(in the rows, 128 means zero)
Known rows:
<950>: [162 117  88 152  78 131 117 175 162 136 139  97 130 101 164  95 146 136
 131 109  87 113  64  79 174 106 181 169]
<594>: [ 87 182 100 164 106 116 150 128 131 115 127 114 156 141 146 170 175  86
 102 128  93 124  99  91 145  74 128 136]
<1471>: [122 167  90 132  68 117 119 159 114 136 143  96 132 101 158  88 135 126
 125 133  69 103  44 109 173 129 183 195]
<453>: [112 172  83 151  90 110 134 160 125 138 143  77 132 106 122 106 139 113
 107 150  77 149  55 107 149 104 136 152]
<582>: [172 134  79 157  99 117 136 166 144 153 134  78 111 120 169  86 144 124
 116 112  92 115  77  75 148  83 184 146]
<575>: [ 85 164  91 173 109 113 142 132 144 105 132 118 159 137 134 156 178  85
  98 133  90 109  97  92 148  80 117 130]
<52>: [178 170  69 155  98 128 142 182 126 135 145  90 124 114 160  71 174 108
 103 107  93  39  77  71 144 118 201  86]
<576>: [ 86 201 100 165 107 108 153 130 131 117 128 120 161 147 140 141 179  82
  96 119  81  88  98  73 138  87 120 131]
<68>: [170 113  78 152  90 140 138 176 152 142 143  71 118 108 156  95 152 126
 118 113  96 161  68  77 158  85 174 134]
<40>: [131 164  81 145 114 132 126 157 122 141 145  79  93 123 166  99 147 111
 120 129  94  93  62 111 147  90 183 121]
<36>: [108 149  98 134 113 143 139 164 138 136 142  80 125 125 140  91 155 100
 117 115  82 183  57  82 151  95 137 126]
<529>: [116 157  86 142 109 141 143 153 127 130 137  77 120 121 148 106 155 112
 117 131  90 144  68  93 147 103 164 122]
<690>: [168 116  75 157 100 125 130 175 157 143 142  76 114 111 157  95 149 125
 121 113  88 145  71  75 157  87 175 135]
<118>: [105 144  86 165 107 119 132 149 154 117 138 102 144 127 140 138 172  93
 108 129  84 146  82  89 156  78 135 132]
<187>: [ 82 168  88 170 111 129 153 133 165 112 122 107 169 122 127 189 174 117
  99 142 101 152  85  91 138  95 107 130]
<507>: [113 164  95 155  87 125 141 141 145 126 136 108 150 119 145 128 174 102
 107 129  94 107  85  94 152  95 136 156]
<912>: [121 110  68 140 113 124 116 160 148 128 148  78 108 125 150  78 144 114
 120 130  80 140  59 101 158  97 174 140]

Facts:
<1015> {Ξ=<307>, Φ=<118>, γ=<599>, α=a}
<1016> {Ξ=<917>, Φ=<1356>, α=b}
<1031> {Ξ=<583>, Φ=<669>, γ=<664>, α=a}
<1058> {Ξ=<912>, γ=<1356>, α=d}
<1065> {Ξ=<387>, Φ=<71>, γ=<1225>, α=a}
<1069> {Ξ=<343>, Φ=<249>, γ=<40>, α=b}
<1081> {Ξ=<343>, Φ=<173>}
<1090> {Ξ=<1177>, α=b}
<1093> {Ξ=<1366>}
<1100> {Ξ=<1516>, Φ=<799>, γ=<4>, α=a}
<1108> {Ξ=<44>, Φ=<1256>}
<1117> {Ξ=<917>, Φ=<1016>, α=b}
<115> {Ξ=<1471>, Φ=<950>, γ=<1392>, α=c}
<1168> {Ξ=<515>, Φ=<422>, α=a}
<1181> {Ξ=<387>, Φ=<1065>, γ=<375>, α=d}
<1188> {Ξ=<1430>, Φ=<595>, α=a}
<118> {Ξ=<307>, Φ=<1346>, α=b}
<1194> {Ξ=<644>, Φ=<546>, α=a}
<1196> {Ξ=<1393>, α=c}
<1229> {Ξ=<644>, γ=<440>, α=b}
<1232> {Ξ=<240>, Φ=<603>, α=c}
<1234> {Ξ=<598>, Φ=<198>}
<1238> {Ξ=<1177>, Φ=<936>, γ=<512>, α=b}
<1242> {Ξ=<1356>, γ=<1194>, α=a}
<1256> {Ξ=<44>, α=d}
<1263> {Ξ=<1108>, α=a}
<126> {Ξ=<1108>, Φ=<1263>, γ=<1229>, α=b}
<131> {Ξ=<989>, α=a}
<1346> {Ξ=<307>, α=c}
<1356> {Ξ=<917>, Φ=<430>, γ=<1016>}
<1362> {Ξ=<1225>, α=d}
<1366> {γ=<446>}
<1376> {Ξ=<40>, γ=<1366>, α=a}
<1378> {Ξ=<200>, α=a}
<1383> {Ξ=<1393>, Φ=<1196>, α=c}
<1392> {Ξ=<583>, Φ=<1031>, α=a}
<1430> {Ξ=<1094>, Φ=<792>, γ=<507>}
<1431> {Ξ=<1094>, Φ=<1516>, α=b}
<1497> {Ξ=<1516>, Φ=<1100>, α=a}
<149> {Ξ=<583>, Φ=<816>, α=b}
<1503> {Ξ=<917>, Φ=<1117>, α=c}
<150> {Ξ=<200>, Φ=<791>, γ=<470>, α=a}
<1516> {Ξ=<1094>, Φ=<769>}
<1520> {Ξ=<5>, Φ=<690>, α=d}
<1521> {Ξ=<173>, Φ=<638>, α=c}
<169> {Ξ=<4>, γ=<77>, α=c}
<173> {Ξ=<343>}
<187> {Ξ=<769>, Φ=<450>, α=a}
<191> {Ξ=<598>, Φ=<512>, α=b}
<198> {Ξ=<598>, Φ=<664>, γ=<126>, α=b}
<223> {Ξ=<1430>, γ=<421>, α=a}
<240> {γ=<115>}
<246> {Ξ=<1225>, Φ=<1362>, α=b}
<249> {Ξ=<343>, Φ=<582>, γ=<912>, α=b}
<24> {Ξ=<1081>, α=c}
<272> {Ξ=<644>, Φ=<68>, γ=<1090>, α=b}
<273> {Ξ=<816>, Φ=<832>, γ=<343>, α=a}
<275> {Ξ=<421>, Φ=<470>, α=c}
<307> {Ξ=<200>, Φ=<385>, γ=<356>}
<32> {Ξ=<40>, Φ=<77>, γ=<630>, α=d}
<346> {Ξ=<598>, Φ=<543>, γ=<272>, α=a}
<356> {Ξ=<421>, Φ=<275>, α=c}
<36> {Ξ=<387>, Φ=<1181>, γ=<1117>, α=c}
<375> {Ξ=<422>, Φ=<74>, α=b}
<385> {Ξ=<200>, Φ=<954>, α=d}
<387> {Ξ=<515>, Φ=<576>}
<40> {Ξ=<583>, Φ=<1392>, γ=<1081>}
<421> {Ξ=<536>, γ=<536>}
<422> {Ξ=<515>, Φ=<387>}
<430> {Ξ=<917>, Φ=<881>}
<440> {Ξ=<387>, Φ=<36>, α=c}
<446> {Ξ=<1374>, Φ=<625>}
<450> {Ξ=<769>, α=b}
<453> {Ξ=<536>, Φ=<920>, γ=<1378>, α=c}
<467> {Ξ=<1366>, Φ=<1093>, α=c}
<470> {Ξ=<421>, α=b}
<494> {Ξ=<816>, Φ=<273>, α=a}
<4> {γ=<198>}
<507> {Ξ=<1291>, γ=<74>, α=b}
<512> {Ξ=<598>, Φ=<1234>, γ=<550>, α=b}
<515> {γ=<799>}
<529> {Ξ=<936>, γ=<32>, α=c}
<52> {Ξ=<583>, α=d}
<533> {Ξ=<4>, Φ=<609>}
<536> {γ=<638>}
<543> {Ξ=<598>, α=a}
<546> {Ξ=<644>, Φ=<1229>, α=b}
<550> {Ξ=<533>, γ=<967>, α=a}
<559> {Ξ=<173>, Φ=<1521>, α=b}
<575> {Ξ=<1234>, α=a}
<576> {Ξ=<515>, α=a}
<582> {Ξ=<343>, Φ=<1081>, γ=<453>, α=d}
<583> {γ=<769>}
<594> {Ξ=<1471>, α=a}
<595> {Ξ=<1430>, Φ=<223>, α=b}
<598> {γ=<173>}
<599> {Ξ=<816>, Φ=<717>, γ=<1242>, α=c}
<603> {Ξ=<240>, γ=<598>}
<609> {Ξ=<4>, Φ=<169>, γ=<893>, α=a}
<625> {Ξ=<1374>, α=c}
<630> {Ξ=<1356>, Φ=<1242>, α=d}
<638> {Ξ=<173>, α=b}
<644> {γ=<118>}
<664> {Ξ=<598>, Φ=<346>, γ=<583>, α=b}
<669> {Ξ=<583>, Φ=<967>, α=c}
<685> {Ξ=<422>, γ=<1521>, α=a}
<68> {Ξ=<644>, Φ=<1194>, γ=<576>, α=d}
<690> {Ξ=<5>, α=d}
<717> {Ξ=<816>, Φ=<494>, α=b}
<71> {Ξ=<387>, α=a}
<745> {Ξ=<44>, Φ=<1108>, α=c}
<74> {Ξ=<422>, Φ=<685>, α=b}
<769> {Ξ=<1094>}
<77> {Ξ=<40>, Φ=<1376>, γ=<249>, α=c}
<791> {Ξ=<200>, Φ=<307>, α=c}
<792> {Ξ=<1094>, Φ=<1431>, γ=<685>, α=c}
<799> {Ξ=<1516>, γ=<169>, α=b}
<805> {Ξ=<603>, α=a}
<816> {Ξ=<583>, Φ=<40>, γ=<582>}
<832> {Ξ=<816>, γ=<346>, α=b}
<876> {Ξ=<421>, Φ=<356>, α=c}
<881> {Ξ=<917>, α=a}
<889> {Ξ=<989>, Φ=<912>, α=c}
<893> {Ξ=<421>, Φ=<876>, γ=<745>, α=b}
<912> {Ξ=<989>, Φ=<131>}
<917> {γ=<1100>}
<920> {Ξ=<536>, Φ=<421>, α=c}
<936> {Ξ=<1177>, Φ=<1090>}
<950> {Ξ=<1471>, Φ=<594>, α=d}
<954> {Ξ=<200>, Φ=<1378>, γ=<603>, α=a}
<967> {Ξ=<583>, Φ=<52>, γ=<575>, α=c}

Rows:
No name comes twice in this set of rows, the named rows included.
[172 146  95 144  97 126 146 172 137 162 134  74 116 121 158  73 142 121
 115  98  88 141  73  56 145  83 166 138]	<1181>
[172 134  84 151  83 137 136 172 138 143 133  84 125 106 162  94 143 137
 121 115  95 120  72  73 160 105 183 145]	<1058>
[129 145  78 144 113 135 127 165 129 135 146  75 101 119 153  81 150 113
 118 136  91 110  61 106 150 103 180 118]	<583>
[129 132  82 143 107 155 125 171 128 131 149  72  94 114 155  96 153 109
 122 130 101 140  62 114 154  94 176 112]	<816>
[ 84 192 109 157  96 110 152 130 126 127 132 113 166 141 136 142 177  73
  98 116  84 135  93  80 143  73 107 154]	<685>
[ 85 204 105 155 108 117 164 138 122 114 129 123 177 147 133 126 186  68
  94 113  84  90  97  61 141 101 122 113]	<71>

Now the same nodes, written a new way:
Known rows:
<630>: [127 115 148 106 119 121  98  70  97 144 133 123 128 154  94 142 145 104
 157  86 112  85 135 125 118 100 116]
<1058>: [143 105 160 137 156 119 108 102 122 147 124 127 104 153 116  98 148 127
 124 112 122 100 125  95  67  99 111]
<1431>: [165 108 151 115 128 130 149 139 110 101 127 118 117 116 110 139 209  97
  83 137 145 122 177 165 142 142 122]
<71>: [159 111 140 137 128  92 158 169 118 100 133 144 139  88 119  50 130 102
 123 160 163 173 137 166 121 116 108]
<669>: [141 126 103 179 138 157 145 146 144 154  81 152 127 120 144  92  80 147
 140 177 156 146  88 190  57  91 136]
<912>: [ 93 143 105 140  96 134 122 105 147 134 122 142 146 129 113 147  89 159
 158 134 127 110 100 123 167 140 146]
<169>: [105 130 122 135 139 136 141 111 145 155 100 137 117 134 127 134  77 139
 161 136 122 109  97 124 131 105 139]
<1497>: [136 122 140  97 104 103 135 134 131 110 168 114 133 103 124 172 165  92
 108 107  87 134 138 131 148 156 124]
<920>: [115 140 114 117 150 131 130 105 135 161 121 129 128 145 134 151  97 133
 155 123 115 115  96 109 131 109 134]
<68>: [127 110 167 121 151 132 105  92 122 154 144 124 107 151 120 103 148 114
 128  97 111 104 122 109  87 102 121]
<150>: [118 126 153  83 118 108 121 156 127 116 172 112 121 128 145 141 135  94
 116 110  80 144 156 105 142 135 126]
<1376>: [134 119 141 111 110 130 117 185 110 117 157 120 122  96 156 109 125 105
  98 126 116 159 154 148  92 131 134]
<1196>: [115 140 119 123 150 135 136 105 141 157 120 130 127 141 139 147  95 136
 153 117 115 115  87 112 124 120 136]
<1291>: [104 145 105 156 121 134 118 127 143 141 116 132 134 129 129 137  91 168
 134 130 128 127  93  98 128 145 124]
<52>: [180  81 122 203 141 145 129 145 127 129  66 157 107 125 105  24 121 133
 123 199 192 138 125 213  12  55 124]
<950>: [141 110 142 122 130 115 104  83 119 145 129 129 115 156 106 113 142 110
 141 112 128  98 129 121  90  93 132]
<40>: [110 152 110 145  98 158 111 138 149 153 120 148 150 133 150 123  96 164
 136 149 140 117  93 147 100 158 153]

Rows:
No name comes twice in this set of rows, the named rows included.
[132 131 110 192 116 137 145 111 169 140 104 141 128 127 127 137 107 158
 115 152 123 138  62 146 123 156 143]	<1516>
[129 124 163 109 106 137  97  91 108 163 144 130 120 139 114 124 133 108
 148  96 121  72 141 138  78 110 137]	<32>
[101 139 122 158 136 140 122 134 148 142 122 126 118 142 141 128  90 179
 131 132 116 132  94  82 132 143 130]	<917>
[113 157 137 143 125 113 135 105 143 144 132 137 149 135 136 103  88 161
 151 124 155 128  77  98 155 160 139]	<422>
[134 122 127 101  89 123 122 180 114 116 157 129 145  94 141 124 130 103
 120 134 124 139 158 166  93 128 135]	<494>
[162 123  89 191 149 161 140 150 138 142  66 153 115 125 154  80  76 146
 132 180 166 163  75 192  45  91 138]	<967>
[160 104 118 146 153 142 128 153  96  83  92 118 128 116 104 107 189 105
  99 151 171 155 193 185 133  98 111]	<470>
[149 127 108 109 109 103 123 159  88  98 145 120 144 104 126 145 134 109
 123 112 114 164 148 126 128 122 103]	<575>
[126 155 134 158 126 108 145 108 141 139 123 149 150 128 132  76  94 160
 157 132 167 141  83 107 149 148 130]	<387>
[145  96 107 167 124 123 144 176 115  87 112 146 147  98 100  86 122 105
 125 175 141 176 148 206 117  92 100]	<1378>

Now the same nodes, written a new way:
Known rows:
<24>: [171 144 137 145 108  45 134 129 136 170 104 149 141 149 146 227 162 135
 123 109 151  94 170 120 138 202 130 153 112 144  99 101 125 110 124 127
 131]
<1430>: [120 148 129 154 105 125 138 140 164 133 105 120 141 141 124 150 149 145
 126 139 140 138 137 148 160 154  91 108 119  63 129 111 140 116 113 164
 113]
<769>: [114 136 108 132 144 128 148 113 157 162 116 128 114 133 123 187 138 116
 125 143 119 134 126 116 155 128 135 124 119 103 118 107 166 124 149 124
 100]
<446>: [148 137 122 149 124 120 143 139 161 139 103 133 127 129 130 151 139 159
 126 118 138 164 128 132 196 157  83 111 107 102 127 121 136 118 102 142
 150]
<1188>: [118 107 128 131 108 172 116 142 141 113 118 118 103 135 129  69 155 144
 119 149 124 179 105 148 131 128 113 121 103 103 140 128 148 130 102 170
 160]
<791>: [174 147 139 151 105  38 127 127 122 172 109 160 146 154 150 217 156 147
 123 115 163  89 166 124 136 200 101 152 108 142 101 104 126 105 119 129
 134]
<1069>: [146 108 133 144  95 135 122 133 138 117 126 124 115 136 131 109 149 148
 128 118 129 161 133 149 137 166 118 128 100 135 128 124 118 126 104 151
 145]
<71>: [114  78 106 106 153 156 148 112 133 127 163 106  91 119 121  99 135 106
 118 134 119 178 121 124 100 122 113 135  92 192 131 132 147 147 135 144
 136]
<685>: [123  95 114 120 142 144 130 133 130 132 163 114 103 125 128  67 129 131
 100 122 141 177 118 132 103 128 128 125  84 156 128 141 155 152 116 150
 143]
<40>: [141 158 112 143 136 112 143 125 161 173 135 130 123 123 148 129 139 133
 106 119 146  91 143 131 180 150 145 112  87 117 114 127 140 112 123 125
  83]
<346>: [111  88 108 105 135 170 130  94 130 130 154 116  74 124 120 115 135 115
 133 135 100 146 113 129 122 120 147 137  99 193 131 134 144 129 143 134
 133]
<1520>: [128 122 125 135 115 185 124 122 137 102 130 121 101 123 132  37 134 159
 135 127 122 198 106 146 144 151 115 120  85 120 141 115 135 151 108 160
 170]
<68>: [117 126 119 136 112 172 115 102 115 114 159 127 104 130 129  36 114 161
 131 131 136 153 110 149 120 144 109 122  79 131 138 123 140 146 122 153
 143]
<1016>: [146 113 121 135 125 125 119 129 127 148 138 136 103 132 137 112 134 140
 107 114 133 155 120 124 125 143 166 134  93 134 115 125 151 143 120 121
 136]
<529>: [166 146 139 148 106  44 136 128 138 167 112 143 148 151 145 224 163 130
 125 110 153  83 177 128 129 206 130 149 112 144  99 101 120 109 127 134
 114]
<240>: [127 141 119 144 119 112 141 120 153 146 134 123 129 131 121 156 128 144
 125 113 143 118 145 138 162 158 109 112 105 119 123 126 134 117 123 138
 105]
<917>: [112 138 125 118  67 127 144  97 144 175 134 107 140 119 114 140 140 164
 102  96 158 128 154 128 170 143  76 129 117 103 136  95 123 107 118 112
 112]

Rows:
No name comes twice in this set of rows, the named rows included.
[126 136 113 134 136 114 144 115 155 158 135 123 116 127 119 169 123 134
 121 105 132 122 140 124 160 150 153 116 105 126 115 124 149 129 135 122
 102]	<1356>
[146 111 125 144 109 121 115 122 118 135 142 143 113 139 138 110 133 151
 121 128 139 142 121 139 125 150 106 133  93 142 123 129 137 125 114 137
 138]	<512>
[133  92 123 127 124 156 133 143 137 108 136 114 106 125 129  66 145 144
 117 131 133 201 114 143 130 140  78 123  91 148 141 135 132 138  94 169
 173]	<1168>
[120 114 112 114 130 166 128 112 145 143 160 111  86 119 143  62 147 112
 109 132 119 107 126 143 128 128 182 126  81 169 127 140 136 123 129 140
  97]	<273>
[174 123 145 144  94  50 169 144 102 187  58 115 133 128 149 217 178 146
 115 121 174 133 189 104 114 207  37 142 103 122 113  78 115 126  82 126
 172]	<440>
[133 120 124 140 139 147 120 134 125 140 135 141 116 145 145 122 144 120
 105 128 140 143 127 138 105 137 180 134 104  88 123 130 158 150 134 141
 109]	<799>
[145 107 133 146 100 132 125 136 141 116 129 125 117 136 133 106 150 144
 128 123 130 159 132 150 133 166 116 127 100 132 128 123 118 124 104 156
 142]	<1238>
[166 140 123 129 129  61 154 100 144 186 108 144 124 138 159 246 178  94
 132 131 128  58 176 112 143 192 145 163 108 185  96  92 118  93 151 113
  90]	<669>
[118 127 115 127 130 174 120 111 128 126 157 121  97 124 130  40 116 148
 118 116 129 167 110 135 119 138 168 121  79 126 128 119 155 165 129 138
 138]	<1256>
[114 121 112 119 134 182 126 100 131 125 155 115  85 121 126  58 120 137
 126 116 114 167 111 131 119 137 179 127  83 144 128 117 154 163 139 133
 136]	<385>
[112  88 111 112 145 149 143 123 137 126 171 100 102 122 120  81 132 113
 108 122 131 167 129 133  91 132 129 129  88 174 129 137 146 151 127 153
 126]	<1065>
[114 113 101 111 142 198 144  70 133 130 151 118  75 113 139  73 137 110
 145 149  96 138 111 130 138 127 140 137  81 183 135 109 135 134 155 130
 113]	<52>

